Here is a tiny trained network, its code and every weight. The questions are about switching its units off for an input and a class, where a switched-off unit gives its printed mean instead of its output.

import numpy as np


def w(rows, s, z=0):
    codes = np.array(rows[::2]) - 128.0
    scale = np.full(codes.shape[1], s)
    scale[-1] = z or s
    return codes * scale


def norm(h):
    return h / np.sqrt((h * h).mean(-1, keepdims=True) + 1e-5)


def f(y):
    return np.maximum(y, 0)


def log_softmax(a):
    a = a - a.max(-1, keepdims=True)
    return a - np.log(np.exp(a).sum(-1, keepdims=True))


def net(x, mask):
    res = np.array(x, float).reshape(1, 5) / 4 @ E
    u = 0
    for l in range(3):
        y = f(norm(res) @ A[l][:, :-1].T + A[l][:, -1])
        res = res + np.where(mask[u : u + 7], y, B[l][:, -1]) @ B[l][:, :-1]
        u += 7
    return log_softmax(norm(res)[-1] @ U[:, :-1].T + U[:, -1])


A, B = {}, {}
E = w([
[216,66,153,210,144,94,80,211,129],'x0',
[241,118,125,4,177,143,122,70,147],'x1',
[125,107,141,120,119,143,150,138,132],'x2',
[164,110,185,151,55,76,101,36,215],'x3',
[143,128,123,152,131,133,145,115,116],'x4',
],0.011)
A[0] = w([
[228,142,134,30,254,183,134,128,143,71],'0.n1',
[177,171,77,48,248,164,179,193,76,91],'0.n2',
[249,89,174,38,134,147,92,31,127,2],'0.n3',
[63,205,106,80,92,236,157,54,136,239],'0.n4',
[45,201,118,87,68,88,220,40,174,88],'0.n5',
[67,61,123,175,37,65,120,44,150,65],'0.n6',
[79,115,29,121,198,157,170,221,87,187],'0.n7',
],0.0077,0.0043)
B[0] = w([
[144,105,147,124,68,199,61,106,39,230],'0.n1',
[73,32,99,157,66,117,68,96,105,225],'0.n2',
[121,184,120,141,249,125,201,153,195,224],'0.n3',
[77,127,81,127,71,78,135,67,172,255],'0.n4',
[116,213,138,147,127,203,131,123,70,232],'0.n5',
[127,167,145,165,94,165,69,129,36,204],'0.n6',
[141,209,98,154,203,112,167,140,193,232],'0.n7',
],0.011,0.0091)
A[1] = w([
[170,104,90,121,145,154,113,238,76,4],'1.n1',
[163,138,254,124,134,101,101,122,103,87],'1.n2',
[62,196,79,111,106,161,152,38,159,156],'1.n3',
[79,135,122,186,113,73,120,165,130,137],'1.n4',
[212,158,194,58,144,75,166,46,242,181],'1.n5',
[203,128,128,154,217,70,161,220,165,136],'1.n6',
[52,162,84,177,150,76,152,199,132,60],'1.n7',
],0.0093,0.0024)
B[1] = w([
[136,174,179,135,56,241,63,119,133,162],'1.n1',
[141,71,122,142,122,89,104,127,179,161],'1.n2',
[109,117,165,34,156,125,169,132,72,250],'1.n3',
[151,109,139,143,100,72,165,123,200,177],'1.n4',
[147,162,66,152,150,166,180,193,163,192],'1.n5',
[102,107,7,117,107,150,58,150,157,187],'1.n6',
[201,152,131,86,163,180,148,133,154,181],'1.n7',
],0.013,0.012)
A[2] = w([
[139,37,167,167,49,4,108,113,147,28],'2.n1',
[59,132,106,60,110,116,136,69,47,62],'2.n2',
[56,168,216,125,60,85,144,62,85,103],'2.n3',
[94,217,119,72,153,72,218,111,148,3],'2.n4',
[130,134,113,121,106,144,38,138,104,86],'2.n5',
[206,98,121,195,163,146,86,145,135,144],'2.n6',
[115,137,158,169,85,143,73,113,87,171],'2.n7',
],0.013,0.0032)
B[2] = w([
[31,89,172,143,244,72,165,5,163,177],'2.n1',
[118,85,63,154,118,70,90,118,212,255],'2.n2',
[191,110,141,115,92,165,85,218,114,235],'2.n3',
[168,141,208,207,219,150,172,121,78,241],'2.n4',
[142,156,147,125,146,109,199,107,78,185],'2.n5',
[117,146,179,119,38,64,119,154,168,222],'2.n6',
[129,110,163,80,114,146,145,144,33,197],'2.n7',
],0.014,0.012)
U = w([
[123,180,155,133,250,157,214,97,104,153],'0',
[143,131,189,108,47,176,79,133,19,183],'1',
[167,161,81,146,91,121,101,176,233,182],'2',
[59,93,212,155,116,39,109,65,161,3],'3',
[60,47,20,72,138,119,95,48,102,77],'4',
],0.02,0.0032)

Each question gives the input, the list of numbers given to net, and the class t.
The units are the neurons (one row each of A and B). Each row of codes is followed by its name. A weight is (code - 128) times the scale printed after its matrix; where a second scale follows, it is the last column's (A, B and U).
mask holds one flag per neuron, layer by layer. A switched-off neuron (its flag False) gives its mean, the last column of its row in B, instead of its output. The means were averaged over made-up inputs and are rounded, as every weight is.
A unit's drop is (log p(t) with every unit on - log p(t) with that unit switched off) / (log p(t) with every unit on - log p(t) with every unit switched off).
The circuit of an input: a set's keep is (log p(t) with only the set's units on - log p(t) with every unit switched off) / (log p(t) with every unit on - log p(t) with every unit switched off). Starting from the 12 units with the biggest drops (on a tie, the unit counted first), units are removed one at a time, each time the one whose removal leaves the highest keep (on an exact tie, the one counted first), for as long as the keep stays at least 0.8.
circuit, biggest first: the units of the circuit, biggest drop first
top k neurons in layer l: the k neurons of layer l with the biggest drops, biggest first
drop of u: that unit's drop, to one decimal
input [1,4,8,-4,6], class 1: circuit, biggest first	(0.n1)
input [-3,1,6,4,0], class 0: top 3 neurons in layer 0	(0.n3 0.n1 0.n2)
input [6,1,-8,-1,0], class 1: top 3 neurons in layer 0	(0.n4 0.n3 0.n7)
input [1,-2,0,0,-2], class 2: top 2 neurons in layer 0	(0.n4 0.n1)
input [2,0,-6,-1,8], class 2: top 2 neurons in layer 0	(0.n1 0.n4)
input [8,0,-7,-5,7], class 2: top 4 neurons in layer 0	(0.n7 0.n1 0.n6 0.n5)
input [7,-6,-3,1,-5], class 3: top 2 neurons in layer 0	(0.n3 0.n7)
input [1,7,-6,3,5], class 2: top 2 neurons in layer 1	(1.n3 1.n6)
input [1,-8,-1,-7,5], class 2: top 3 neurons in layer 0	(0.n4 0.n5 0.n3)
input [-6,1,8,-6,3], class 4: top 2 neurons in layer 0	(0.n2 0.n3)
input [-5,-3,1,1,-3], class 1: top 3 neurons in layer 0	(0.n3 0.n5 0.n7)
input [1,4,-1,-5,3], class 1: top 2 neurons in layer 0	(0.n1 0.n4)
input [0,7,-5,7,-1], class 0: drop of 2.n3	0.1
input [0,6,0,8,-8], class 0: circuit, biggest first	(0.n3)
input [-6,3,-8,0,-6], class 4: drop of 0.n7	1.1
input [-6,4,3,-1,2], class 4: drop of 2.n2	0.6
